In the rows, 128 means zero.
Here are made-up things, facts about them, and rows of numbers that follow some of those facts. Name the thing behind each unnamed row.

Some rows with their names:
[133 136 138 129 125 114 155 108 143 143 137 133 130 141 169 116 146 148
  96 119 110 157  80 153 130 138 103 155 108 138 127 126 171]: fogrel
[123 123 137 117 146 147 123 135 134 113 125 121 130 145 104 150 158  77
 118 132 155 108 151 128 142 141 125  92 118 139 160 137 142]: kufa
[131 133 101 137 108  73 122 114 118 130 158 147 116 151 175 102 114 186
 120 125  64 128  85 133 129 119 118 171 101 105  96 106 140]: beplel
[137 134 143 134 145 161  94 141 147 116 129 130 129 140 145 161 159  48
 126 121 147 140 191 115 143 111 126 105 154 130 143 101 112]: roben
[144 131 130 123 141 128 139 132 132 139 100 134 133 120 127 149 153 124
 131 130 141 138 120 114 147 142 130  99 138 150 118 141 124]: kifikon
[125 131 148 145 116 106 151 106 139 144 142 126 113 142 175 120 152 160
 120 131 106 161  72 134 146 146  89 185 137 117 121 116 149]: tasul
[119 118 121 131 115 102 135 105  93 122 151 129 115 154 153 111 139 150
 113 119  95 133  90 156 117 129 103 172  84  88 132 113 159]: dagu
[114 106 125 136 125 148 127 129 152 163 131  98 127 140 102 138 126 153
 124  99 130 146 124 101 148 154 159  80 151 136 105 139 120]: nutri
[134 133 132 125 144 141 138 137 148 133 120 138 137 114 115 138 130 119
 123 129 152 111 134 108 130 121 139 105 140 168 124 147 120]: stutrar
[115 121 121 140 117 104 135 111 116 111 167 133 109 167 155 110 115 136
 110 117  91 117 102 150 115 116 105 174  86  90 140 110 152]: grara
[121 112 107 107 110 160 139 143 124 145 123 120 131 160 102 137 108 132
 125 134 144 150 136 109 149 137 150  87 165 110 112 129 120]: niligom
[127 130 151 153 113 128 140 114 159 117 138 110 151 144 145  87 119 176
 116 143 101 132 108 131  95 155 113 149 102 144 153 132 167]: ketiki
[142 141 155 139 139 158  60 137 127 124 109 110 125  65 137 143 135  60
 152 102 150 161 206 144 128 104 141 138 169 122 133  91  73]: pibur
[109 140 142 165 137 149 189 102 146 132 173 140 129 123 170 100 124 160
  93  92 132 110 104 111  67  88 112 160 101 149 117 141 143]: klubro
[126 127 132 120 140 130 121 144 173 129 124 149 125 135 129 152 120  91
 128 137 133 114 136 111 155 132 132 100 157 154 135 133 119]: trova
[113 115 148 110 144 130 133 131 123 126 104 108 116 104  99 151 127  97
 147 125 151 115 119 142 143 145 122 130 136 124 160 141 113]: breboklum
[123 121 143 106 151 125 141 127 103 136  96 107 116  90  99 154 147  96
 145 126 162 124 115 153 145 150 115 126 130 122 149 144 121]: klatril

There are 2 kinds of fact about the things: vipler, todon.
[fize,klininul,babrem,brilus,gagim,kofli,zanar,mosu,bokladil,grodi,kitro,mubru,niligom,pureni,dratil,voklil,kupi,fotravam,pezu,vudrus,trusim,klomak,biluk,veflidro,nidre,fatus,vabru,klegrul,duda,noti] vipler d
[vonum,trotro,kegrar,seplos,boklo,nutri,finor,mutrir,suflil,bratrir,motros,medam,ketiki,trova,klepes,trudi,grebus,vosa,zemar,gruflu,stutrar,lukel,dronevus,ploflon,flufler,toso,veskedon,klubro,potrezo,miplas,kifikon,grogrer,doni,tripu,vatok,pagom,govi,pefla,ziklon,grodrim,stiskoskos,fogrel,mugan,dreplabuk,draletir,skoskon,klumol,klokuplal,luklak,drezi,keplen,gistos] vipler a
[vola,soli,plapo,skobam,nabromun,tuflis,seteku,trelu,beplel,feplus,bromok,kluzak,sketil,botu,zafum,kleti,klekin,kledres,klufirin,vuges,skazol,nestenor,tretem,pibra,stugrastar,bruter] vipler b
[deston,driskanu,tasul,sebras,neskipam,nusarok,dukifli] vipler g
[dibris,konom,libror,kastos,lados,kufa,plodal,roben] vipler f
[zabro,neti,fevos,klogon,logresan,leflafor,tunuk,flibrik,migovel,pibur,bruklaku,ludedos,klatril,fata,dufis,tadron,boklotrek,luvus,skesik,plaflo,grazemon,skasti,tistam,rutus,fusta,poklel,nufon,stigil,griklal,kligoler,fluplon,brobra,stafler,gratro,breboklum,trusas] vipler c
[stisan,dakli,nuski,gredrul,fipler,brudroflal,teskota,dreplu,traves,drazom,trezen,drume,flodun,fitrok,grara,tebraba,tuflak,grodrik,dramam,dagu] vipler e
fize todon: boklotrek,plodal,bromok,mosu,klegrul
vola todon: dibris,neskipam,grogrer
deston todon: drazom,mugan,brilus,mosu
trotro todon: klogon,dreplu,teskota,flibrik,breboklum
driskanu todon: finor,nufon,trezen
fevos todon: kledres,stisan,vudrus,skazol
babrem todon: klumol,bruter,kluzak
seplos todon: kifikon,skazol
tasul todon: vosa,trusas,skasti,dreplabuk
tunuk todon: kifikon,trusas,pagom,veflidro
suflil todon: vuges,dukifli
soli todon: bratrir,brudroflal,vonum
migovel todon: zemar,dreplu,bromok,vonum
motros todon: libror
medam todon: grazemon,brobra,veflidro,dratil,poklel,skazol
ketiki todon: govi,griklal,dratil,kleti
bruklaku todon: zemar,fusta,kitro
ludedos todon: nutri,kledres,niligom,nuski,pezu
fata todon: brudroflal
nabromun todon: klogon,zemar,biluk,nuski,breboklum
trudi todon: trusim,rutus
voklil todon: grodrim,mugan,mutrir
grebus todon: kifikon,zabro,leflafor,logresan,fipler,kufa,breboklum
fotravam todon: mugan,pagom,seteku,sketil
dronevus todon: pefla,brilus,flibrik
ploflon todon: fusta,gredrul,drume,klepes,kastos
beplel todon: klogon,trelu,dibris,botu,kluzak,zafum
flufler todon: fluplon,niligom,trezen
toso todon: vatok,grodi,dakli,nuski
skesik todon: kifikon,trelu,skobam,vosa,kluzak
klubro todon: miplas,noti
traves todon: vatok,grodi,griklal,dukifli,potrezo,kufa,klegrul
flodun todon: drume,doni,kleti
fitrok todon: sebras,neti,kitro,poklel
grara todon: nufon,stutrar,vuges,grogrer,vonum,mutrir
tistam todon: nestenor,roben,kluzak,brudroflal
tripu todon: zabro,klininul,brobra,brilus
tebraba todon: vuges,potrezo
nusarok todon: biluk,poklel
klomak todon: mubru,pezu
klekin todon: plaflo,sebras
tuflak todon: gagim,miplas,stutrar,dratil
ziklon todon: nestenor,zanar,boklo,konom,kupi
stiskoskos todon: teskota,lados,pibra,luvus
fogrel todon: drazom,fatus,sketil
nidre todon: lukel,skobam,zabro,dakli,lados,kastos
kligoler todon: tadron,nufon,bruter,pefla,klufirin
grodrik todon: veskedon,lados
draletir todon: mubru
dramam todon: kifikon,plaflo,dufis,klatril,dreplu,keplen,fatus,bokladil
skoskon todon: bromok,stigil
dagu todon: biluk,drazom,grazemon,plapo,zafum
tretem todon: trelu,vosa,klufirin,trezen,flibrik
vabru todon: kegrar,trova,bratrir,trezen,pibra,luvus,mosu
stafler todon: trusim,grodrim,noti,drezi,kofli
klokuplal todon: neti
gratro todon: pureni,konom,luklak
duda todon: kifikon,plaflo,feplus,gruflu,pagom,kluzak,flibrik,mutrir
gistos todon: neti,luklak
stugrastar todon: klumol,pibur,konom

Rows to name:
No name comes twice in this set of rows, the named rows included.
[104 114 155 115 123 114 144 109 150 121 150 110 107 136 138 112 106 112
 108 108 121 124  95 188 123 144 105 177  94 111 166 127 164] | migovel
[139 130 104  87 123 140 139 153 133 125 112 159 133 148 108 140 110  88
 118 155 157 118 144 131 139 122 141  94 145 134 133 140 134] | mosu
[124 133  99 139 106  75 108 121 142 124 166 162 115 161 178  99  95 164
 117 132  63 119 104 136 126 113 125 173 104 105 101 103 132] | soli
[118 115 149 174 101 123 111 118 112  73 137  84 153 160 111  69 108 192
 154 174  64 109 133 130  71 159 106 170  84  90 179 120 158] | flodun
[109 116 141 142 109 129 144 109 171 147 160 118 120 170 171 114 121 152
  97 107  90 157  90 133 136 149 116 147 132 122 128 116 156] | flufler
[119 129 150 142 116 127 140 118 178 125 150 137 127 168 174 111 114 133
 108 136  89 142  89 130 136 145 104 159 131 133 149 116 157] | stiskoskos
[140 129 160 164 127 155  97 143 145  94  84  92 182 117  79  97 121 175
 175 188 119 106 172  89  90 177 133 102 141 160 177 149 132] | doni
[142 136 127 122 100 149 134 120 127 124 137 147 135 163 180 110 122 123
 102 134 110 184 131 144 124 110 108 158 142 110 123  93 154] | babrem
[107 115 156 125 129 123 157 100 120 131 131 102 111 131 151 120 138 131
 120 113 112 153  74 162 127 147  84 188 118  99 158 119 154] | tunuk
[154 142 133 128 135 107 114 135  94 146  99 118 132  82 104 133 162 146
 133 130 161 134 133 137 138 144 136 122 124 157 107 145 124] | sebras
[157 153 150 164 110 145  64 119 176 128 154 135 136 124 212 105 124 102
 106  98  97 198 184 143 118  93 134 160 158 136 112  59 126] | ziklon
[131 128 165 168 108 138 123 116 154 103 120  96 163 150 136  82 122 189
 136 165  82 138 113 123  92 169 103 157 119 137 166 125 169] | ploflon
[124 145 131 145 162 155 171 125 133 138 134 146 133  89 130 142 139 118
 117 107 172  90 134  84  93  80 132 106 132 170 100 157  97] | grodrim

The same things again, as new rows of numbers:
Named rows:
[ 85 129 120  78 138  89  92 194 147 149  98 116 129 119 142 162 179 163
 141 158 114 134 100 169 147 116 103 174 107]: trotro
[ 63 120 137 100 104 105 134 238 123 101 159 169  71 156 133 160 170 148
 168 156  98 115  85 186  85 156 159 149 126]: ziklon
[159 101 154 132 129 176 114 152 143 132 125 141 136  90 115  98 193 134
  97 118 104 110 136 151 139 141 130 110 142]: fluplon
[172 164 179 194 115 156  80  69 100 123 110 130 157 106 129 113 151 117
 107 100 121 114 156 140 115 128 113 117 118]: brobra
[ 93 165 142 127 104  77  70 110 106 115  87 141 116 169 165 197 127 160
 182 153 117 107 117 171 125 100 103 171 109]: medam
[178 168 191 219 112 152  74  68  73 106 143 146 144 115 129 121 137 121
 116  92 112  91 162 137  86 139 116 109 131]: poklel
[187 127 174 196 117 162 102  92 151 132 108 142 131 129 120  95 163 127
 122 115 114 106 151 162 129 133 134 105 126]: stigil
[173  96 187 156 129 142 112  72  85 134 133 110 145 119 110 134 105 127
 107 118 178 133 146 153  93 130 156 120 100]: kastos
[111 132 214 167 123 123 133  48  83  98 130 111 144 143 120 126 108 105
 122  92 144 156 125 109  73 147 123 120 136]: sebras
[ 97 150 132 177 139 127 159  44 131 124 118 110 152 117 154  89  90 102
 104  94 115 172 142  82 146 137 107 151 149]: drazom
[ 54 139  99 124  94  73 104 116 166 133  96 139  99 136 144 172 143 161
 162 190 170 182 102 171 116 107 184 155  83]: beplel
[105 111 101  54 141 113 147 185  99 115 130 139 135 160 121 155 131 172
 147 135 115 115 110 171 154 122 132 185 136]: klomak
[120 145 115  83 176 131 150 124  58 115 161 124 181 108 123 110 101 121
  81 111 140 132 132 107 139 141 100 151 136]: biluk
[111  91 175  73 137 141 177 116 114 119 106 105 129 127 111  97 144 102
 111  98 143 157 104 102 109 138 108 114 164]: neskipam
[154 150  60 102 128 135 181 134 126 115 140 141 134 189 131 100  82  93
 138 107 119 119 132  66 150 109 108  85 163]: kofli
[114 128 113 162 138 127 130  72 118 144 151 116 141  99 133 119  79 123
  94 156 194 161 142 149  99 121 176 134  87]: skobam
[212 108 147 125 127 192 103 127  89 117 113 136 150 100 128 120 162 133
  99  95 110  64 166 156 149 126 115 112 179]: griklal

Which thing is each row?
No name comes twice in this set of rows, the named rows included.
[113 139 166 204 121 138 145 135  77 109 193 151 106 146 133 126  87 101
 130 113 112 104 132 146  64 163 157 112 113] | luklak
[ 96  97 141 155 116  97 139  82 158 125 106 112 118 144 131 147 120 186
 161 126  97 173 135 157 169 130 152 201 124] | grodrik
[140 138 188 219 102 158 112 129 136 102 161 158 105 131 105  92 176 121
 127 116  91 116 135 161  79 162 183  94 120] | pibur
[117 184 122 144 158 111 137  64  78 111 135 132 178 146 137 101  85 103
 117 118 145 141 139 109 119 114 115 142 120] | veflidro
[100  79 105  65 114 130 154 143 148 117  87 128 114 139 149 134 145 168
 153 117  98 134 116 144 202 108 118 181 184] | tebraba
[151 151 147 148  59 126  91 113 173 105  34 183  98 177 160 127 201 136
 189 127  88  82 121 164 147 100 134 110 161] | stafler
[228 108 137 153 115 163  99 119 161 138 110 116 120 118  94 123 161 131
 125 110 102 106 148 112 161 136 120  85 140] | boklotrek
[ 91 152 155 169 110 100  61 120 191 130  84 144 119 127 119 147 224 159
 166 149  94 153 113 169 135 124 136 148  87] | skesik
[123  85 126 116  98 100 127  92 151 122  67 125 119 170 151 169 129 200
 188 130  99 149 140 182 213 100 140 219 141] | traves
[153  98  81  77 129 177 168 133 119 144 135 126 122  97 155 101 102 101
  81 139 181 128 135 126 122 110 160 103 160] | vuges
[187 115 149 131  79 107  51 168 156 125 112 122 114 135  89 188 195 191
 180 141  86 124 137 151 168 135 113 130 127] | ludedos
[ 86 118 192  49 117 104 104 118  89  97 103 105 150 142 124 178 150 164
 152 109 131 158 107 131 119 129  86 166 165] | nusarok
[106 118  91  61 107 138 140 157 109 123 145 145 111 109 158 137 112 139
 113 163 174 124 114 149 105 115 162 122 151] | tuflis
[ 73  97  97  64 106 108 158 164 190 121  70 136 104 151 162 126 171 165
 168 126  85 148  92 140 200 113 117 184 178] | grara
[152 152 112 142 141 140 167  72  78 112 143 151 171 161 144 104  65 117
 112 106 141  98 161 121 133 110 129 133 138] | dratil

Now the same things, written a new way:
Known rows:
[ 84 152 142 139 158 121 140 109 100 130 136 121 185 143 131 135 158 138
 111 116 152 124 183 125 159 103 182 100 171 176 145 154 192 136 111 142
 132]: gredrul
[ 97 123 103 151 140 127 144 101 111 141 122 116 170 178 137 123 160 115
 144 118 125 151 167 127 132 130 153 146 180 142 160 134 171 166 113 155
  90]: motros
[ 88 124 129 131 145 108 148 104 102 128 134 129 174 122 138 118 136 131
 126 139 150 125 178 156 165 105 210 141 168 130 158 129 147 139 126 140
 119]: pibur
[ 69 128 141 129 154  78 145 127 108  98 110 104 164 100 140 110 122 140
 135 132 144 110 158 154 139  97 186 116 194 141 151 146 160 106 135 188
 110]: plaflo
[125 143 149 138 128 109 159 119  75 144 173 158 172 143  94  95 185 116
 120 129 109 129 162 103 147 116 145 113 161 117 144 108 137 202 125 160
 112]: driskanu
[ 95 143 137 168 110  92 146 135  79 116 151 124 170 119 113 125 158 116
 136 115 117 140 161 125 114 112 131 135 188 136 146 108 138 181 101 172
 113]: fotravam
[124 140 106 157 124 115 166 126  93 137 145 126 172 170 123 132 167 119
 148  93 126 136 161 118 145 131 139 135 169 146 179 138 191 161 114 138
  82]: suflil
[ 90 127 110 146 162  85 149 127 119 113  99 113 162 121 149 110 166 124
 139 123 129 130 154 156 149 120 177 115 215 144 178 152 159 108 127 197
  48]: mugan
[103 113 123 155 143  97 161 122 100 127 109 118 173 130 132 122 177 132
 130 120 131 132 165 150 173 128 170 115 195 145 197 159 182 125 142 163
  58]: stutrar
[101 158  98 132 176 122 136 110 104 127 126 132 169 170 152  84 167 120
 137 134 133 140 142 140 161 134 176 114 189 140 148 147 155 129 132 184
  63]: trova
[ 72 156 128 141 166 107 137 114 102 117 129  99 194 138 143 118 123 145
 133 111 161 136 180 148 146 100 198 106 166 168 143 154 179 132 128 154
 121]: fusta
[ 82 118 129 133 146 102 149 114 106  90 113 141 173 121 136 108 149 130
 142 118 136 118 163 145 168 123 175 126 172 123 150 137 159 134 136 178
 111]: botu
[102 154 101 129 171 118 142 104 108 118 127 134 173 163 152  87 166 115
 136 131 133 144 146 138 167 136 181 110 187 138 151 145 151 138 133 184
  63]: kegrar
[100 152 149 163 103 104 144 127  87 122 144 120 155 151 118 134 151 107
 139 119 119 125 159  97  89 104 119 149 184 137 124 108 157 172  83 179
 138]: dramam
[ 87 141 123 133 145 127 151  90 102 119 136 138 188 125 135 132 155 125
 117 146 136 135 186 158 178 101 209 120 159 147 158 130 141 143 126 133
 144]: kupi
[ 97 173 125 143 163  93 144 130  95 108 144 124 185 130 135  92 135 132
 129 112 153 137 154 147 147 101 187 101 173 158 152 141 154 140 132 161
  80]: boklotrek
[ 54 102 128 126 177 119  95 109 103 122 105 133 221 133 138  91 163 131
 128 110 123 141 178 151 157 129 161  86 176 113 143 139 169 180 140 200
  97]: kledres

Which thing is each row?
No name comes twice in this set of rows, the named rows included.
[103 154 145 166 138  98 155 129  84 126 164 130 171 146 105 108 164 115
 133 115 111 147 156 114 102  94 144 116 181 138 134 115 131 186 107 171
 117] | deston
[ 82 141 144 159 126 116 125 119  92 136 144 121 169 151 116 121 160 120
 130 117 126 127 172  97 104 113 122 133 187 139 129 112 162 195  91 187
 124] | dagu
[ 66 130 151 127 186 116 105 120  93 131 126 130 196 141 135  95 172 138
 107 122 138 112 174 118 170 112 166  77 178 146 138 147 190 149 133 191
 108] | nuski
[102 128  99 146 112 130 151  94 110 125 139 139 179 154 122 127 138 102
 159 128 121 135 185 148 144 121 171 167 156 118 154 117 145 185 120 128
 143] | stugrastar
[ 86 138 173 136 148  95 145 122  92 112 117 124 169 131 129 127 160 137
 123 110 140 109 175 109 158 111 160  94 163 155 144 157 194 125 118 171
 122] | fipler
[105 125 162 130 110 103 163 127  91 121 145 141 153 152 114 113 142 112
 152 109 123 111 156 111 132 118 129 153 151 114 135 116 165 183 118 160
 133] | skesik
[ 91 141 159 147 155  91 177 132  81 129 145 129 195 123 100 125 174 145
 107 105 143 123 178 124 184  99 179  71 161 167 169 152 179 139 134 140
 108] | dukifli
[107 153 124 138 131 111 153 118  96 125 156 148 176 140 125 103 142 111
 134 130 143 136 154 142 152 104 183 147 160 132 153 119 141 165 118 138
 110] | fata
[ 87 117 101 144 151 133 123  91 109 143 123 125 184 176 139 101 177 115
 139 120 111 143 170 124 133 143 141 130 187 128 151 126 170 193 116 174
  91] | draletir
[ 94 120 115 130 145 129 152  74 120 118 123 129 190 131 142 147 174 131
 121 151 137 135 198 166 192 112 230 130 169 142 159 134 150 122 123 144
 143] | konom
[ 81 138 116 154 123 108 140 117 108 102 123 108 185 135 132 127 126 113
 159 103 116 142 169 140 113 110 146 146 178 137 136 118 155 164 106 163
 124] | klekin
[ 57 147 129 150 163 116 123 107 108 111 120 104 209 124 142 131 145 134
 115 119 142 148 192 159 140  97 188  96 178 161 131 139 158 140 116 158
 140] | kitro

The same things again, as new rows of numbers:
Named rows:
[ 97 149 118 116 140 102 140 147  98 129 130 137 123 157 107]: govi
[102 135 113 122 132 121 131 159  92 126 143 139 125 155 151]: boklotrek
[ 92 158 132 117 125 117 144 138  92 133 129 135 120 153 105]: klumol
[ 97 133 120 123 130 124 124 157  88 133 141 137 123 156 149]: skasti
[100 151 117 112 134 104 148 150  91 130 131 139 127 163 107]: grogrer
[132 149 134 114 132 124 139 103 143 150 110 142 137 122 154]: nidre
[126 193 133  98 123 125 142 108 120 171 102 135 143 124 119]: ziklon
[109 131 116 132 135 110 153 144 111 105 135 144 116 150 138]: mosu
[136 179 147 125 138 136 166 108 132 136  91 128 149 115 145]: flufler
[ 94 125 121 121 126 109 134 143 105 124 145 146 108 158 127]: bokladil
[103 130 124 141 129 124 162 140 124 123 143 142 100 165 140]: pibra
[131 139 171 134 120 158 165  91 166 154 104 132 117 128 171]: tretem
[126 163 138 109 149 116 142 112 139 151  98 132 151 121 139]: tripu
[109 156 115 119  81 125 183 126 132 163 145 164  84 189  77]: brudroflal
[103 158 123 119 128 110 160 146  92 124 128 137 127 159 106]: bratrir
[ 94 125 125 130 129 120 147 138 127 135 145 143  96 169 136]: zafum
[130 180 129 105 136 118 144 113 129 158 104 135 150 123 131]: ploflon

Which thing is each row?
No name comes twice in this set of rows, the named rows included.
[ 62  96 153  85 136  98  93 135 106 175 134 137 123 170 108] | kifikon
[ 69 224 105 125 121 140  83 125  99 124 145 126  83 105 122] | neti
[131 177 124  97 139 110 142 115 126 168 104 139 157 131 127] | klubro
[111 122 142 103 121 117 134  91 197 187 116 155 103 144 118] | dramam
[ 97 137 115 130 139 112 132 136 120 109 135 140 109 142 137] | biluk
[120 145 160 113 112 150 148  92 156 179 113 138 118 141 155] | beplel
[100 134 122 119 148 100 142 150 103 122 128 136 133 156 118] | mugan
[ 82 109 120 108 133 103 115 139 131 159 153 149 104 177 132] | skazol
[132 133 132 103 133 112 129 106 142 165 115 148 144 133 156] | fotravam
[104 137 106 116 131 112 123 162  88 138 143 142 128 160 147] | griklal
[127 194 108 123 144 154  94 140 148 170  97 124 145  79 161] | nusarok
[134 182 121 115 132 136 124 118 123 157 113 135 146 110 167] | bruklaku
[101 157 120 124 142 109 150 144  99 117 126 133 122 147 112] | zemar
[ 87 117 153 117 100 137 138 123 114 167 146 143  91 182 125] | kluzak

